Here is a tiny trained network, its code and every weight. The questions are about switching its units off for an input and a class, where a switched-off unit gives its printed mean instead of its output.

import numpy as np


def w(rows, s, z=0):
    codes = np.array(rows[::2]) - 128.0
    scale = np.full(codes.shape[1], s)
    scale[-1] = z or s
    return codes * scale


def f(y):
    return np.maximum(y, 0)


def log_softmax(a):
    a = a - a.max(-1, keepdims=True)
    return a - np.log(np.exp(a).sum(-1, keepdims=True))


def net(x, mask):
    res = np.array(x, float).reshape(1, 4) / 4 @ E
    y = f(res @ A[0][:, :-1].T + A[0][:, -1])
    res = res + np.where(mask, y, B[0][:, -1]) @ B[0][:, :-1]
    return log_softmax(res[-1] @ U[:, :-1].T + U[:, -1])


A, B = {}, {}
E = w([
[94,203,202,169,161,104,50,157,59,135,73],'x0',
[157,150,137,152,67,99,76,85,175,183,155],'x1',
[60,145,90,7,131,148,110,115,107,121,146],'x2',
[174,187,157,146,179,92,161,161,83,114,137],'x3',
],0.011)
A[0] = w([
[174,155,142,220,92,115,73,114,172,161,113,158],'n1',
[75,155,157,109,172,132,100,139,52,107,101,157],'n2',
[203,119,113,98,118,130,224,121,157,118,144,129],'n3',
[53,91,150,196,175,146,131,153,53,93,92,254],'n4',
[164,156,169,227,126,123,114,124,135,144,124,127],'n5',
[140,70,109,178,137,148,201,140,152,112,117,182],'n6',
[99,191,157,65,186,133,81,148,23,129,112,32],'n7',
[96,159,109,70,79,110,117,116,162,142,128,133],'n8',
[138,150,167,122,177,117,122,141,61,128,134,231],'n9',
[127,131,102,20,85,125,83,122,211,144,135,174],'n10',
[174,172,164,248,114,105,97,119,122,144,136,95],'n11',
[115,132,124,66,92,137,67,115,145,130,145,173],'n12',
],0.012,0.0024)
B[0] = w([
[122,61,181,129,171,146,85,206,95,105,239,229],'n1',
[130,122,111,30,188,123,184,205,9,132,127,223],'n2',
[102,167,84,131,195,83,164,153,186,137,203,201],'n3',
[105,82,145,120,146,140,96,116,83,139,11,234],'n4',
[180,151,145,156,102,152,47,166,124,115,133,229],'n5',
[68,125,136,165,132,117,116,110,239,97,86,199],'n6',
[49,152,155,134,98,39,202,109,8,56,188,236],'n7',
[150,96,104,108,69,178,123,105,126,149,140,177],'n8',
[122,203,75,146,107,126,108,70,73,154,105,210],'n9',
[200,121,147,91,102,153,150,54,144,213,155,210],'n10',
[203,155,134,167,83,139,50,196,89,133,181,248],'n11',
[170,112,136,130,104,150,122,39,93,151,149,183],'n12',
],0.016,0.015)
U = w([
[188,143,189,172,125,143,46,226,97,122,170,157],'0',
[70,127,119,182,148,126,125,115,178,94,34,109],'1',
[112,117,120,92,186,168,132,169,92,149,40,105],'2',
[176,196,128,101,67,167,172,213,141,84,100,2],'3',
[93,139,61,138,189,85,195,144,225,122,183,118],'4',
[166,105,113,74,92,173,170,60,133,217,179,170],'5',
[184,255,81,182,161,105,93,195,118,120,103,93],'6',
[91,204,118,86,137,70,168,135,11,107,116,131],'7',
],0.0072,0.0032)

Each question gives the input, the list of numbers given to net, and the class t.
The units are the neurons (one row each of A and B). Each row of codes is followed by its name. A weight is (code - 128) times the scale printed after its matrix; where a second scale follows, it is the last column's (A, B and U).
mask holds one flag per neuron, in row order. A switched-off neuron (its flag False) gives its mean, the last column of its row in B, instead of its output. The means were averaged over made-up inputs and are rounded, as every weight is.
A unit's drop is (log p(t) with every unit on - log p(t) with that unit switched off) / (log p(t) with every unit on - log p(t) with every unit switched off).
The circuit of an input: a set's keep is (log p(t) with only the set's units on - log p(t) with every unit switched off) / (log p(t) with every unit on - log p(t) with every unit switched off). Starting from all 12 units, units are removed one at a time, each time the one whose removal leaves the highest keep (on an exact tie, the one counted first), for as long as the keep stays at least 0.8.
units of the circuit, in order: the units of the circuit, biggest drop first
top k neurons: the k neurons with the biggest drops, biggest first
drop when u is switched off: that unit's drop, to one decimal
input [-8,2,-1,-1], class 4: units of the circuit, in order => (n3)
input [0,-3,-3,-6], class 1: top 2 neurons => (n2 n11)
input [8,-2,-4,4], class 7: top 4 neurons => (n7 n2 n9 n4)
input [8,7,3,4], class 7: top 2 neurons => (n7 n2)
input [-8,1,-1,-3], class 4: top 2 neurons => (n3 n6)
input [0,-7,-4,2], class 2: top 2 neurons => (n7 n4)
input [-1,-8,-6,2], class 1: drop when n6 is switched off => 0.2
input [-7,0,2,1], class 4: drop when n11 is switched off => 0.1
input [-1,-2,-2,-1], class 1: drop when n1 is switched off => 0.1
input [-8,5,1,7], class 4: drop when n3 is switched off => 0.2
